Below is a small trained network, with its code and all its weights. Each question gives an input and a class and asks what happens when units are switched off, that is, made to give their printed mean instead of their output.

import numpy as np


def w(rows, s, z=0):
    codes = np.array(rows[::2]) - 128.0
    scale = np.full(codes.shape[1], s)
    scale[-1] = z or s
    return codes * scale


def norm(h):
    return h / np.sqrt((h * h).mean(-1, keepdims=True) + 1e-5)


def f(y):
    return np.maximum(y, 0)


def log_softmax(a):
    a = a - a.max(-1, keepdims=True)
    return a - np.log(np.exp(a).sum(-1, keepdims=True))


def net(x, mask):
    res = np.array(x, float).reshape(1, 5) / 4 @ E
    u = 0
    for l in range(4):
        y = f(norm(res) @ A[l][:, :-1].T + A[l][:, -1])
        res = res + np.where(mask[u : u + 15], y, B[l][:, -1]) @ B[l][:, :-1]
        u += 15
    return log_softmax(norm(res)[-1] @ U[:, :-1].T + U[:, -1])


A, B = {}, {}
E = w([
[80,192,36,154,225,68,231,107,177,137],'x0',
[141,38,100,56,136,191,243,187,114,181],'x1',
[254,164,91,73,156,104,97,208,166,72],'x2',
[103,239,231,129,186,145,176,229,15,138],'x3',
[159,199,41,193,77,219,101,166,145,196],'x4',
],0.00055)
A[0] = w([
[77,24,159,18,165,88,140,59,143,84,138],'L0N0',
[109,121,20,155,147,102,190,45,243,70,115],'L0N1',
[109,110,101,92,141,158,222,245,75,179,126],'L0N2',
[87,202,140,164,115,101,30,140,158,125,122],'L0N3',
[107,66,49,58,117,126,202,211,147,176,97],'L0N4',
[127,71,192,80,207,69,125,93,131,109,76],'L0N5',
[83,249,99,162,222,134,206,182,108,108,113],'L0N6',
[134,29,110,157,100,124,110,99,225,79,75],'L0N7',
[232,148,108,90,138,64,113,150,116,90,86],'L0N8',
[65,105,149,165,116,122,153,39,44,148,88],'L0N9',
[164,82,161,112,37,224,33,108,154,84,149],'L0N10',
[90,115,243,83,220,52,180,147,17,98,93],'L0N11',
[79,223,151,171,155,44,29,134,126,114,110],'L0N12',
[129,104,153,85,93,115,112,121,121,141,66],'L0N13',
[150,83,111,125,102,142,112,130,187,33,2],'L0N14',
],0.0011,0.0035)
B[0] = w([
[139,137,106,155,91,144,138,149,130,123,248],'L0N0',
[156,99,139,133,116,106,100,141,80,162,224],'L0N1',
[159,150,158,151,132,139,120,83,141,108,235],'L0N2',
[161,103,147,138,144,163,165,116,129,129,194],'L0N3',
[174,142,168,155,139,136,134,94,145,109,178],'L0N4',
[80,115,143,120,40,81,178,191,146,55,144],'L0N5',
[159,97,130,125,108,102,98,120,103,155,234],'L0N6',
[136,164,76,65,100,117,121,71,113,141,151],'L0N7',
[112,117,158,111,141,141,111,163,175,145,148],'L0N8',
[94,108,160,139,127,128,113,142,176,163,156],'L0N9',
[142,102,120,158,141,88,136,145,114,155,254],'L0N10',
[134,147,77,118,77,137,125,111,118,131,210],'L0N11',
[178,114,150,134,142,163,167,111,138,131,200],'L0N12',
[136,132,158,163,127,116,123,110,153,118,128],'L0N13',
[129,70,232,115,104,147,134,125,73,252,128],'L0N14',
],0.0028,0.0011)
A[1] = w([
[63,96,168,47,151,65,153,116,122,17,81],'L1N0',
[106,141,60,112,179,59,181,83,171,145,102],'L1N1',
[99,182,155,165,136,112,62,97,178,77,83],'L1N2',
[92,185,74,134,205,82,208,124,166,113,88],'L1N3',
[125,179,87,167,105,206,114,161,134,158,66],'L1N4',
[140,144,87,83,165,127,98,198,162,53,67],'L1N5',
[154,81,63,159,103,143,93,93,187,162,126],'L1N6',
[125,78,124,57,144,198,204,159,133,119,90],'L1N7',
[112,204,164,177,129,69,50,77,158,66,111],'L1N8',
[57,117,138,206,65,163,124,66,83,166,147],'L1N9',
[160,155,219,181,111,178,160,197,97,138,155],'L1N10',
[213,148,84,92,124,98,104,182,102,114,138],'L1N11',
[8,176,199,145,182,211,71,172,180,45,4],'L1N12',
[123,71,92,52,135,190,204,169,126,159,106],'L1N13',
[74,82,173,71,148,93,117,101,132,37,101],'L1N14',
],0.0017,0.0025)
B[1] = w([
[98,141,51,227,3,136,205,195,141,34,156],'L1N0',
[158,40,142,167,114,100,50,178,82,149,168],'L1N1',
[223,80,137,130,181,201,202,77,127,116,141],'L1N2',
[160,33,134,178,131,83,45,179,72,142,159],'L1N3',
[103,142,60,178,33,67,205,170,127,12,153],'L1N4',
[46,119,177,70,188,148,90,179,250,131,140],'L1N5',
[127,174,121,76,131,94,164,105,89,103,205],'L1N6',
[206,163,188,194,176,150,144,69,149,75,153],'L1N7',
[201,80,141,135,177,212,235,99,134,120,177],'L1N8',
[125,134,123,82,174,125,120,177,209,102,236],'L1N9',
[130,111,68,81,127,58,123,70,128,120,250],'L1N10',
[29,114,154,131,139,121,136,110,184,133,218],'L1N11',
[172,203,182,190,51,176,48,164,62,95,128],'L1N12',
[164,156,176,188,152,142,127,54,151,70,169],'L1N13',
[134,164,80,175,39,146,175,174,120,92,154],'L1N14',
],0.0018,0.0019)
A[2] = w([
[145,133,91,155,184,113,155,151,169,139,131],'L2N0',
[31,122,155,126,144,161,123,128,179,160,108],'L2N1',
[125,208,174,113,157,137,144,160,75,136,115],'L2N2',
[126,175,79,152,87,161,134,149,129,125,80],'L2N3',
[1,102,152,163,128,186,154,91,144,193,99],'L2N4',
[149,138,121,77,162,152,103,201,185,123,90],'L2N5',
[139,158,148,171,157,136,113,99,137,112,97],'L2N6',
[141,134,134,92,157,148,102,188,202,127,87],'L2N7',
[138,113,149,108,130,65,144,110,103,101,146],'L2N8',
[142,97,91,88,110,77,142,94,174,108,148],'L2N9',
[127,131,91,163,174,113,134,145,150,159,99],'L2N10',
[148,153,85,171,84,146,129,124,138,166,118],'L2N11',
[148,89,175,88,72,150,79,149,104,109,100],'L2N12',
[103,183,162,96,167,122,144,155,68,134,91],'L2N13',
[151,106,157,152,139,152,108,154,161,135,4],'L2N14',
],0.0026,0.0032)
B[2] = w([
[95,85,196,120,114,128,97,141,91,136,207],'L2N0',
[76,214,191,39,180,86,57,172,184,74,147],'L2N1',
[168,84,51,95,98,97,132,45,146,121,172],'L2N2',
[79,119,142,178,49,127,230,217,124,23,150],'L2N3',
[145,182,211,44,210,54,41,178,228,40,170],'L2N4',
[25,153,239,86,172,64,73,121,201,72,147],'L2N5',
[150,99,153,74,134,174,184,116,118,131,148],'L2N6',
[40,158,227,76,178,87,61,103,200,84,144],'L2N7',
[102,170,117,123,108,179,126,172,131,163,218],'L2N8',
[100,228,134,107,131,153,129,142,96,145,251],'L2N9',
[126,107,166,130,88,140,97,135,106,131,162],'L2N10',
[90,95,158,129,103,93,196,153,124,62,179],'L2N11',
[102,115,98,204,213,55,126,162,87,176,166],'L2N12',
[163,128,5,55,31,69,95,36,125,163,154],'L2N13',
[148,102,67,101,127,97,61,119,153,119,128],'L2N14',
],0.002,0.0022)
A[3] = w([
[124,77,92,189,192,80,130,160,119,207,44],'L3N0',
[186,100,190,155,196,207,168,76,127,128,36],'L3N1',
[99,123,105,184,37,132,179,189,136,55,79],'L3N2',
[145,52,138,158,144,126,63,189,55,186,26],'L3N3',
[136,97,117,199,167,93,88,197,69,189,25],'L3N4',
[215,153,105,126,100,94,90,194,138,105,211],'L3N5',
[75,250,167,112,94,220,124,170,78,164,40],'L3N6',
[140,166,123,170,85,211,164,128,56,174,161],'L3N7',
[201,132,178,161,189,212,150,74,116,120,51],'L3N8',
[207,157,146,105,159,116,163,99,106,86,78],'L3N9',
[139,153,46,53,124,137,118,71,102,146,49],'L3N10',
[196,123,159,166,176,201,149,64,162,111,45],'L3N11',
[130,109,18,47,88,125,89,19,132,156,49],'L3N12',
[136,52,118,189,163,87,75,166,69,181,9],'L3N13',
[81,103,142,126,49,80,187,163,75,64,81],'L3N14',
],0.002,0.0014)
B[3] = w([
[133,79,146,163,62,116,79,155,80,143,160],'L3N0',
[209,72,207,154,189,190,196,47,145,106,176],'L3N1',
[56,163,77,191,80,192,193,185,179,70,242],'L3N2',
[92,61,117,191,166,37,104,190,107,174,164],'L3N3',
[108,45,144,196,119,84,41,167,91,197,167],'L3N4',
[67,114,152,128,128,134,175,96,117,138,255],'L3N5',
[124,115,82,125,159,197,90,141,188,216,148],'L3N6',
[92,141,155,104,158,144,81,139,174,135,191],'L3N7',
[174,55,181,128,194,202,214,59,147,141,178],'L3N8',
[121,90,112,151,89,133,119,99,149,156,190],'L3N9',
[147,166,97,87,80,134,90,87,128,195,175],'L3N10',
[179,60,199,169,179,170,196,57,99,137,174],'L3N11',
[192,222,103,53,40,23,169,47,14,154,200],'L3N12',
[119,6,126,233,153,51,49,210,73,210,167],'L3N13',
[120,170,59,184,83,178,145,140,183,120,244],'L3N14',
],0.0027,0.0017)
U = w([
[12,230,11,235,6,224,247,230,221,8,203],'0',
[198,248,14,8,13,14,128,6,13,227,211],'1',
[245,18,244,188,243,245,247,5,143,108,169],'2',
[16,200,248,11,242,24,10,214,251,21,197],'3',
[97,8,100,247,140,13,14,243,14,245,179],'4',
[106,213,58,72,192,231,47,191,180,213,70],'5',
[253,174,4,64,250,243,21,247,20,26,2],'6',
[251,175,7,65,249,246,19,247,17,26,2],'7',
],0.0045,0.0043)

Each question gives the input, the list of numbers given to net, and the class t.
The units are the neurons (one row each of A and B). Each row of codes is followed by its name. A weight is (code - 128) times the scale printed after its matrix; where a second scale follows, it is the last column's (A, B and U).
mask holds one flag per neuron, layer by layer. A switched-off neuron (its flag False) gives its mean, the last column of its row in B, instead of its output. The means were averaged over made-up inputs and are rounded, as every weight is.
A unit's drop is (log p(t) with every unit on - log p(t) with that unit switched off) / (log p(t) with every unit on - log p(t) with every unit switched off).
The circuit of an input: a set's keep is (log p(t) with only the set's units on - log p(t) with every unit switched off) / (log p(t) with every unit on - log p(t) with every unit switched off). Starting from the 12 units with the biggest drops (on a tie, the unit counted first), units are removed one at a time, each time the one whose removal leaves the highest keep (on an exact tie, the one counted first), for as long as the keep stays at least 0.8.
circuit, biggest first: the units of the circuit, biggest drop first
top k neurons: the k neurons with the biggest drops, biggest first
k most important neurons of layer l: the k neurons of layer l with the biggest drops, biggest first
input [4,-5,-7,6,2], class 3: top 3 neurons	[L2N4 L0N9 L1N6]
input [-7,5,-1,6,-2], class 4: circuit, biggest first	[L2N12]
input [3,7,-8,-8,7], class 1: top 4 neurons	[L1N6 L1N11 L1N0 L0N1]
input [-1,-2,7,8,-3], class 1: circuit, biggest first	[L2N13 L2N2]
input [-5,-5,6,0,3], class 3: 3 most important neurons of layer 0	[L0N2 L0N1 L0N6]
input [-4,0,-7,6,-6], class 3: circuit, biggest first	[L2N4 L0N9]
input [7,2,3,6,-7], class 0: circuit, biggest first	[L1N0 L3N14]
input [-7,4,0,7,2], class 1: circuit, biggest first	[L2N13 L2N2 L1N10]
input [7,-1,8,8,3], class 1: circuit, biggest first	[L2N13 L2N2 L0N6]
input [4,2,-3,-5,4], class 1: top 2 neurons	[L1N6 L0N0]
input [7,-1,-7,-5,-1], class 3: 4 most important neurons of layer 2	[L2N4 L2N1 L2N12 L2N9]
input [7,4,7,0,1], class 3: circuit, biggest first	[L2N5 L2N7 L1N5]
input [8,8,-8,0,3], class 2: 2 most important neurons of layer 0	[L0N4 L0N2]
input [7,-7,0,5,1], class 2: top 2 neurons	[L1N8 L0N10]
input [2,-5,-6,-2,5], class 3: top neuron	[L0N2]
input [-4,1,8,7,2], class 3: 2 most important neurons of layer 1	[L1N5 L1N6]
input [8,-7,7,1,-7], class 4: 2 most important neurons of layer 0	[L0N2 L0N1]
input [-2,7,-3,0,6], class 2: 4 most important neurons of layer 0	[L0N0 L0N11 L0N4 L0N2]
input [4,5,-4,4,2], class 2: top 3 neurons	[L1N6 L0N1 L1N13]
input [3,6,0,-3,5], class 2: top 3 neurons	[L1N13 L0N0 L0N4]
input [-6,3,-7,-1,-3], class 3: top neuron	[L2N4]
input [8,3,-5,0,-7], class 4: 2 most important neurons of layer 3	[L3N13 L3N4]
input [8,-1,3,4,-6], class 4: top 2 neurons	[L1N3 L1N1]
input [-5,1,0,6,-5], class 1: top 3 neurons	[L2N13 L0N11 L2N2]
input [-7,-6,3,4,5], class 4: top 2 neurons	[L2N12 L0N2]
input [6,8,-3,6,3], class 2: top 2 neurons	[L1N13 L1N7]
input [4,1,-7,-6,3], class 3: top 2 neurons	[L2N4 L1N10]
input [6,3,-5,5,0], class 4: top 4 neurons	[L1N3 L1N1 L1N11 L1N6]
input [-7,-7,-5,0,2], class 2: most important neuron of layer 2	[L2N6]
